Below is a small trained network, with its code and all its weights. Each question gives an input and a class and asks what happens when units are switched off, that is, made to give their printed mean instead of their output.

import numpy as np


def w(rows, s, z=0):
    codes = np.array(rows[::2]) - 128.0
    scale = np.full(codes.shape[1], s)
    scale[-1] = z or s
    return codes * scale


def norm(h):
    return h / np.sqrt((h * h).mean(-1, keepdims=True) + 1e-5)


def f(y):
    return np.maximum(y, 0)


def log_softmax(a):
    a = a - a.max(-1, keepdims=True)
    return a - np.log(np.exp(a).sum(-1, keepdims=True))


def net(x, mask):
    res = np.array(x, float).reshape(1, 5) / 4 @ E
    u = 0
    for l in range(4):
        y = f(norm(res) @ A[l][:, :-1].T + A[l][:, -1])
        res = res + np.where(mask[u : u + 7], y, B[l][:, -1]) @ B[l][:, :-1]
        u += 7
    return log_softmax(norm(res)[-1] @ U[:, :-1].T + U[:, -1])


A, B = {}, {}
E = w([
[75,171,92,184,231,97,152,53,121,53],'x0',
[31,160,185,64,62,164,73,160,132,193],'x1',
[241,155,29,147,213,213,31,190,85,169],'x2',
[107,47,163,137,147,248,168,46,46,52],'x3',
[60,232,150,52,160,92,183,118,1,209],'x4',
],0.006)
A[0] = w([
[128,99,197,126,70,128,173,115,193,118,71],'L0N0',
[87,126,120,169,178,114,152,63,125,65,165],'L0N1',
[169,113,163,106,66,107,185,149,117,178,104],'L0N2',
[44,228,161,64,154,79,131,131,73,191,1],'L0N3',
[89,115,170,136,167,146,193,70,73,97,6],'L0N4',
[167,135,141,130,55,147,32,231,189,181,252],'L0N5',
[151,143,71,105,197,187,127,109,3,128,69],'L0N6',
],0.0065,0.0036)
B[0] = w([
[109,37,66,138,113,83,123,96,152,103,174],'L0N0',
[160,179,206,104,85,130,75,223,100,114,196],'L0N1',
[131,95,163,66,133,103,196,140,94,80,165],'L0N2',
[58,153,128,72,184,91,208,162,85,253,202],'L0N3',
[110,180,110,168,42,137,49,93,141,140,174],'L0N4',
[188,85,52,101,135,169,47,102,134,208,255],'L0N5',
[119,58,83,198,161,178,142,60,235,205,202],'L0N6',
],0.0069,0.0078)
A[1] = w([
[176,158,93,149,188,51,115,174,121,130,99],'L1N0',
[101,181,177,174,199,255,188,76,26,113,3],'L1N1',
[183,161,122,159,227,100,147,237,124,30,53],'L1N2',
[44,71,177,147,85,186,132,54,172,81,141],'L1N3',
[171,53,97,35,128,222,115,167,141,167,130],'L1N4',
[186,191,55,193,161,246,56,68,82,119,75],'L1N5',
[118,106,100,99,139,86,119,101,144,176,39],'L1N6',
],0.007,0.0036)
B[1] = w([
[170,131,120,200,145,120,164,97,174,125,176],'L1N0',
[186,73,68,161,161,150,47,136,172,206,177],'L1N1',
[147,185,207,1,101,79,172,100,53,94,156],'L1N2',
[182,153,111,183,154,224,120,185,147,107,215],'L1N3',
[167,164,214,84,137,118,90,189,99,173,254],'L1N4',
[117,86,185,172,91,251,45,172,120,123,252],'L1N5',
[115,159,125,130,131,141,175,90,144,121,162],'L1N6',
],0.0081,0.0073)
A[2] = w([
[156,222,103,143,145,65,96,180,162,93,93],'L2N0',
[153,141,2,133,192,91,145,129,138,165,143],'L2N1',
[135,140,77,170,151,78,135,69,144,62,59],'L2N2',
[97,125,159,145,112,152,115,114,77,22,18],'L2N3',
[148,141,108,151,112,127,41,132,168,122,74],'L2N4',
[129,143,138,149,143,155,106,118,94,11,4],'L2N5',
[90,154,98,82,176,129,97,144,60,144,61],'L2N6',
],0.0087,0.0044)
B[2] = w([
[173,67,138,232,254,147,75,137,170,155,178],'L2N0',
[54,46,93,198,159,167,165,114,169,68,213],'L2N1',
[229,198,222,147,143,187,92,188,129,100,149],'L2N2',
[139,112,26,226,93,136,153,49,183,73,169],'L2N3',
[191,57,87,168,119,141,64,100,147,83,255],'L2N4',
[76,39,70,110,7,111,215,77,141,67,173],'L2N5',
[75,74,139,58,53,97,183,159,111,40,180],'L2N6',
],0.006,0.0052)
A[3] = w([
[20,212,158,164,91,117,191,51,71,76,3],'L3N0',
[203,52,135,92,121,54,146,112,74,111,58],'L3N1',
[48,141,198,145,87,86,153,118,187,163,76],'L3N2',
[128,136,85,125,130,117,117,131,100,90,66],'L3N3',
[117,109,120,135,123,224,207,65,25,115,61],'L3N4',
[190,53,120,164,101,197,167,162,137,17,108],'L3N5',
[93,128,171,140,87,139,171,134,97,1,90],'L3N6',
],0.0067,0.005)
B[3] = w([
[149,18,133,92,116,189,78,183,103,254,150],'L3N0',
[166,177,153,147,174,93,157,89,96,88,141],'L3N1',
[104,143,105,184,164,188,141,121,119,166,158],'L3N2',
[118,105,120,116,133,141,128,121,136,120,128],'L3N3',
[141,115,77,180,124,162,125,131,218,134,158],'L3N4',
[81,194,213,89,111,170,144,140,93,99,253],'L3N5',
[125,129,98,216,127,165,154,98,153,107,164],'L3N6',
],0.0078,0.0071)
U = w([
[75,128,66,154,184,106,172,115,138,184,127],'0',
[118,175,68,96,119,88,114,109,89,83,1],'1',
[176,89,67,82,79,36,94,92,141,108,51],'2',
[173,108,125,161,133,194,34,159,149,140,179],'3',
[115,143,142,175,80,144,166,98,149,22,125],'4',
[171,171,163,140,180,61,176,108,104,82,118],'5',
[81,162,176,4,100,114,156,161,35,173,149],'6',
],0.016,0.009)

Each question gives the input, the list of numbers given to net, and the class t.
The units are the neurons (one row each of A and B). Each row of codes is followed by its name. A weight is (code - 128) times the scale printed after its matrix; where a second scale follows, it is the last column's (A, B and U).
mask holds one flag per neuron, layer by layer. A switched-off neuron (its flag False) gives its mean, the last column of its row in B, instead of its output. The means were averaged over made-up inputs and are rounded, as every weight is.
A unit's drop is (log p(t) with every unit on - log p(t) with that unit switched off) / (log p(t) with every unit on - log p(t) with every unit switched off).
The circuit of an input: a set's keep is (log p(t) with only the set's units on - log p(t) with every unit switched off) / (log p(t) with every unit on - log p(t) with every unit switched off). Starting from the 12 units with the biggest drops (on a tie, the unit counted first), units are removed one at a time, each time the one whose removal leaves the highest keep (on an exact tie, the one counted first), for as long as the keep stays at least 0.8.
circuit, biggest first: the units of the circuit, biggest drop first
most important unit: the unit with the biggest drop
top k neurons: the k neurons with the biggest drops, biggest first
k most important neurons of layer l: the k neurons of layer l with the biggest drops, biggest first
drop of u: that unit's drop, to one decimal
input [6,-2,5,3,-8], class 4: most important unit	L0N5
input [-3,-4,-4,-8,-1], class 2: top 3 neurons	L1N3; L0N5; L1N5
input [5,-5,3,-4,-5], class 4: 2 most important neurons of layer 0	L0N5; L0N3
input [2,6,-5,2,1], class 0: circuit, biggest first	L1N4; L1N5
input [-2,2,-7,-6,0], class 0: circuit, biggest first	L1N4; L1N5
input [1,-5,-4,-6,-3], class 4: circuit, biggest first	L2N1; L1N5
input [3,-6,-1,-2,-6], class 5: circuit, biggest first	L1N5; L1N2; L0N5
input [4,-2,8,-3,6], class 0: 4 most important neurons of layer 0	L0N3; L0N5; L0N1; L0N4
input [-8,2,2,-4,1], class 6: top 2 neurons	L1N4; L0N2
input [3,8,3,2,5], class 0: 3 most important neurons of layer 0	L0N3; L0N6; L0N1
input [-3,7,6,4,7], class 6: top 2 neurons	L0N3; L1N4
input [3,-3,-2,-3,2], class 5: 3 most important neurons of layer 0	L0N5; L0N6; L0N1
input [-2,-5,0,-6,8], class 0: top 2 neurons	L2N1; L1N4
input [7,6,-3,-1,1], class 6: circuit, biggest first	L0N3
input [6,1,-6,-5,3], class 6: 3 most important neurons of layer 0	L0N3; L0N6; L0N5
input [-1,-7,-6,-2,-2], class 4: 2 most important neurons of layer 1	L1N4; L1N1
input [1,4,-3,6,6], class 0: top 2 neurons	L1N4; L0N3
input [6,2,-3,-1,1], class 6: 2 most important neurons of layer 0	L0N3; L0N1
input [-6,0,1,-4,1], class 6: top 2 neurons	L1N4; L0N2
input [6,6,3,-5,1], class 0: most important unit	L0N3
input [-3,-5,-3,-6,3], class 0: drop of L2N1	0.1
input [3,1,-1,1,-4], class 4: drop of L0N5	0.7
input [6,3,8,-6,7], class 0: drop of L0N3	0.2
input [4,-2,-1,-6,8], class 0: drop of L2N6	-0.1
